Here is a tiny trained network, its code and every weight. The questions are about switching its units off for an input and a class, where a switched-off unit gives its printed mean instead of its output.

import numpy as np


def w(rows, s, z=0):
    codes = np.array(rows[::2]) - 128.0
    scale = np.full(codes.shape[1], s)
    scale[-1] = z or s
    return codes * scale


def f(y):
    return np.maximum(y, 0)


def log_softmax(a):
    a = a - a.max(-1, keepdims=True)
    return a - np.log(np.exp(a).sum(-1, keepdims=True))


def net(x, mask):
    res = np.array(x, float).reshape(1, 3) / 4 @ E
    y = f(res @ A[0][:, :-1].T + A[0][:, -1])
    res = res + np.where(mask, y, B[0][:, -1]) @ B[0][:, :-1]
    return log_softmax(res[-1] @ U[:, :-1].T + U[:, -1])


A, B = {}, {}
E = w([
[131,6,134],'x0',
[22,85,184],'x1',
[126,128,123],'x2',
],0.019)
A[0] = w([
[57,204,158,157],'neuron 0',
[107,209,85,221],'neuron 1',
[149,163,89,191],'neuron 2',
[31,127,157,128],'neuron 3',
[206,83,110,151],'neuron 4',
[165,88,84,78],'neuron 5',
[245,187,134,230],'neuron 6',
[179,111,145,211],'neuron 7',
[100,66,161,69],'neuron 8',
[198,98,121,180],'neuron 9',
[86,87,159,78],'neuron 10',
[127,238,76,253],'neuron 11',
[91,153,141,128],'neuron 12',
[129,127,126,103],'neuron 13',
[167,111,123,136],'neuron 14',
[161,144,116,198],'neuron 15',
[100,82,177,87],'neuron 16',
[171,86,107,125],'neuron 17',
[180,111,136,141],'neuron 18',
[173,162,111,221],'neuron 19',
[79,176,162,128],'neuron 20',
[58,94,118,73],'neuron 21',
[139,119,108,66],'neuron 22',
[2,128,197,132],'neuron 23',
[104,69,160,148],'neuron 24',
[187,208,142,241],'neuron 25',
],0.016,0.0051)
B[0] = w([
[59,229,34,201],'neuron 0',
[146,85,117,213],'neuron 1',
[149,49,169,186],'neuron 2',
[47,109,148,200],'neuron 3',
[148,201,61,204],'neuron 4',
[105,172,126,175],'neuron 5',
[214,73,166,255],'neuron 6',
[184,179,1,174],'neuron 7',
[99,50,131,188],'neuron 8',
[169,190,41,195],'neuron 9',
[107,76,132,180],'neuron 10',
[129,72,135,247],'neuron 11',
[20,190,98,157],'neuron 12',
[136,135,130,128],'neuron 13',
[153,229,58,163],'neuron 14',
[184,124,148,174],'neuron 15',
[140,97,134,182],'neuron 16',
[92,181,34,179],'neuron 17',
[157,214,80,168],'neuron 18',
[186,63,151,197],'neuron 19',
[55,198,95,175],'neuron 20',
[78,56,202,178],'neuron 21',
[123,166,136,138],'neuron 22',
[70,110,124,232],'neuron 23',
[118,70,121,193],'neuron 24',
[165,54,149,227],'neuron 25',
],0.0081,0.022)
U = w([
[254,81,134,227],'0',
[121,58,180,31],'1',
[216,201,25,169],'2',
[141,211,206,63],'3',
[155,216,153,4],'4',
[47,205,98,197],'5',
],0.013,0.0038)

Each question gives the input, the list of numbers given to net, and the class t.
The units are the neurons (one row each of A and B). Each row of codes is followed by its name. A weight is (code - 128) times the scale printed after its matrix; where a second scale follows, it is the last column's (A, B and U).
mask holds one flag per neuron, in row order. A switched-off neuron (its flag False) gives its mean, the last column of its row in B, instead of its output. The means were averaged over made-up inputs and are rounded, as every weight is.
A unit's drop is (log p(t) with every unit on - log p(t) with that unit switched off) / (log p(t) with every unit on - log p(t) with every unit switched off).
unit that matters most: the unit with the biggest drop
k most important neurons: the k neurons with the biggest drops, biggest first
drop when u is switched off: that unit's drop, to one decimal
input [-7,1,2], class 5: 2 most important neurons : (neuron 0; neuron 20)
input [0,8,-6], class 5: 3 most important neurons : (neuron 0; neuron 6; neuron 20)
input [1,-1,5], class 2: unit that matters most : neuron 6
input [-7,1,0], class 5: 2 most important neurons : (neuron 0; neuron 20)
input [0,-5,1], class 0: 2 most important neurons : (neuron 6; neuron 0)
input [1,0,-1], class 2: 2 most important neurons : (neuron 6; neuron 25)
input [0,-8,8], class 0: 2 most important neurons : (neuron 6; neuron 25)
input [1,1,8], class 1: 2 most important neurons : (neuron 0; neuron 4)
input [-7,0,6], class 0: drop when neuron 25 is switched off : 0.2
input [-7,0,5], class 0: drop when neuron 25 is switched off : 0.2
input [-2,1,5], class 5: drop when neuron 6 is switched off : 0.3
input [0,6,6], class 5: drop when neuron 11 is switched off : 0.1
